Below are the code and all the weights of a small trained network. Each question names an input and a target symbol and asks about switching units off, where a switched-off unit gives its printed mean instead of its output.

import numpy as np


def w(rows, s, z=0):
    codes = np.array(rows[::2]) - 128.0
    scale = np.full(codes.shape[1], s)
    scale[-1] = z or s
    return codes * scale


def f(y):
    return y / 2 * (1 + np.tanh(0.7978845608 * (y + 0.044715 * y**3)))


def softmax(a):
    e = np.exp(a - a.max(-1, keepdims=True))
    return e / e.sum(-1, keepdims=True)


def log_softmax(a):
    a = a - a.max(-1, keepdims=True)
    return a - np.log(np.exp(a).sum(-1, keepdims=True))


def net(x, mask):
    ids = ['αβγδεζηθλμξπστφψ'.index(c) for c in x.split()]
    T = len(ids)
    res = E[ids] + P[:T]
    r = res
    for j in range(3):
        rows = slice(3 * j, 3 * j + 3)
        q, k, v = (r @ M[0][rows].T for M in (Q, K, V))
        z = softmax(np.where(np.tri(T) > 0, q @ k.T / 3**0.5, -1e9)) @ v
        o = O[0][rows]
        res = res + np.where(mask[j], z, o[:, -1]) @ o[:, :-1]
    y = f(res @ A[0][:, :-1].T + A[0][:, -1])
    res = res + np.where(mask[3:15], y, B[0][:, -1]) @ B[0][:, :-1]
    return log_softmax(res[-1] @ U[:, :-1].T + U[:, -1])


Q, K, V, O, A, B = {}, {}, {}, {}, {}, {}
E = w([
[239,133,114,122],'α',
[229,187,21,152],'β',
[37,129,185,152],'γ',
[172,187,107,143],'δ',
[164,175,103,54],'ε',
[56,158,146,147],'ζ',
[85,206,152,154],'η',
[170,117,109,147],'θ',
[44,130,155,166],'λ',
[114,110,134,154],'μ',
[65,174,116,114],'ξ',
[171,183,189,197],'π',
[175,162,43,254],'σ',
[44,163,219,35],'τ',
[122,161,18,163],'φ',
[73,166,75,187],'ψ',
],0.0091)
P = w([
[129,63,133,117],'0',
[254,157,129,139],'1',
[175,111,127,95],'2',
[177,109,125,125],'3',
[195,120,137,119],'4',
[182,98,153,129],'5',
[176,129,144,118],'6',
],0.009)
Q[0] = w([
[44,104,87,176],'h0',
[157,72,119,70],'h0',
[93,175,185,157],'h0',
[154,190,145,104],'h1',
[175,107,139,89],'h1',
[110,144,139,253],'h1',
[149,60,107,175],'h2',
[150,192,158,132],'h2',
[171,195,157,201],'h2',
],0.011)
K[0] = w([
[248,215,118,59],'h0',
[111,188,129,45],'h0',
[177,78,33,100],'h0',
[102,104,190,180],'h1',
[103,58,179,127],'h1',
[123,139,146,2],'h1',
[56,214,109,78],'h2',
[130,26,130,212],'h2',
[7,41,143,176],'h2',
],0.0082)
V[0] = w([
[167,83,193,211],'h0',
[143,118,254,41],'h0',
[135,70,65,186],'h0',
[79,211,194,182],'h1',
[138,119,134,201],'h1',
[186,61,162,199],'h1',
[214,58,39,58],'h2',
[41,165,97,37],'h2',
[210,141,194,44],'h2',
],0.01)
O[0] = w([
[137,39,69,182,210],'h0',
[213,95,224,213,185],'h0',
[98,113,10,108,112],'h0',
[214,18,115,107,121],'h1',
[134,62,65,150,161],'h1',
[105,79,63,187,230],'h1',
[25,234,80,172,165],'h2',
[149,199,208,24,1],'h2',
[147,137,224,254,228],'h2',
],0.0093,0.0024)
A[0] = w([
[187,86,127,38,61],'n0',
[104,117,80,93,204],'n1',
[150,55,96,61,207],'n2',
[56,189,122,167,99],'n3',
[62,101,97,76,83],'n4',
[33,143,169,1,53],'n5',
[59,64,73,70,104],'n6',
[197,91,166,102,121],'n7',
[80,186,157,254,194],'n8',
[158,225,88,182,135],'n9',
[32,43,170,106,27],'n10',
[222,117,98,57,255],'n11',
],0.0084,0.0064)
B[0] = w([
[123,15,135,118,126],'n0',
[119,219,107,125,166],'n1',
[127,241,128,216,169],'n2',
[200,16,139,36,151],'n3',
[220,34,188,78,133],'n4',
[127,212,114,142,132],'n5',
[71,166,113,140,151],'n6',
[31,43,128,111,174],'n7',
[202,126,66,28,255],'n8',
[62,32,155,46,183],'n9',
[96,111,191,179,120],'n10',
[2,188,184,196,193],'n11',
],0.0068,0.0097)
U = w([
[174,53,120,84,52],'α',
[78,64,130,62,7],'β',
[44,99,169,170,87],'γ',
[170,147,131,124,77],'δ',
[254,221,157,60,120],'ε',
[68,151,168,143,102],'ζ',
[85,131,170,150,116],'η',
[135,95,110,104,12],'θ',
[54,121,151,143,79],'λ',
[98,119,120,136,91],'μ',
[121,200,174,119,98],'ξ',
[198,75,111,227,160],'π',
[91,149,68,151,70],'σ',
[175,113,230,120,253],'τ',
[84,167,124,83,152],'φ',
[115,218,127,141,221],'ψ',
],0.0063,0.0049)

Each question gives the input, a string of symbols that net reads in full, and the target symbol t.
The units are the heads (3 rows each of Q, K, V and O) and the neurons (one row each of A and B). Each row of codes is followed by its name. A weight is (code - 128) times the scale printed after its matrix; where a second scale follows, it is the last column's (O, A, B and U).
mask holds one flag per unit, heads first, then neurons. A switched-off unit (its flag False) gives its mean, the last column of its rows in O or B, instead of its output. The means were averaged over made-up inputs and are rounded, as every weight is.
A unit's drop is (log p(t) with every unit on - log p(t) with that unit switched off) / (log p(t) with every unit on - log p(t) with every unit switched off).
The circuit of an input: a set's keep is (log p(t) with only the set's units on - log p(t) with every unit switched off) / (log p(t) with every unit on - log p(t) with every unit switched off). Starting from the 12 units with the biggest drops (on a tie, the unit counted first), units are removed one at a time, each time the one whose removal leaves the highest keep (on an exact tie, the one counted first), for as long as the keep stays at least 0.8.
units of the circuit, in order: the units of the circuit, biggest drop first
most important unit: the unit with the biggest drop
top k neurons: the k neurons with the biggest drops, biggest first
heads that matter: for each layer, one digit per head in row order, 1 if its drop is at least 0.15 and else 0, layers parted by /
drop when u is switched off: that unit's drop, to one decimal
input α α ε, target α: top 2 neurons => (n3, n8)
input τ σ τ π τ π, target τ: units of the circuit, in order => (h2, h0)
input σ θ σ π, target σ: units of the circuit, in order => (h0, h2)
input π π ξ, target π: units of the circuit, in order => (h2, h1, h0)
input α π α σ, target α: top 3 neurons => (n8, n3, n9)
input τ θ δ, target τ: heads that matter => 100
input π γ ε δ π μ, target π: heads that matter => 101
input ε ε τ τ φ, target ε: units of the circuit, in order => (n8, h2, h0)
input μ π π, target π: most important unit => h1
input π π ψ, target π: heads that matter => 011
input π ζ τ π μ, target π: units of the circuit, in order => (h0, h2, n9)
input ψ ψ ζ, target ψ: heads that matter => 101
input π π π ε μ π ζ, target π: drop when n11 is switched off => 0.1
input τ γ γ τ ζ, target τ: most important unit => h0
input τ ε φ η ε, target τ: drop when n3 is switched off => -0.1
input τ γ π ε π τ ε, target τ: drop when h2 is switched off => 0.2
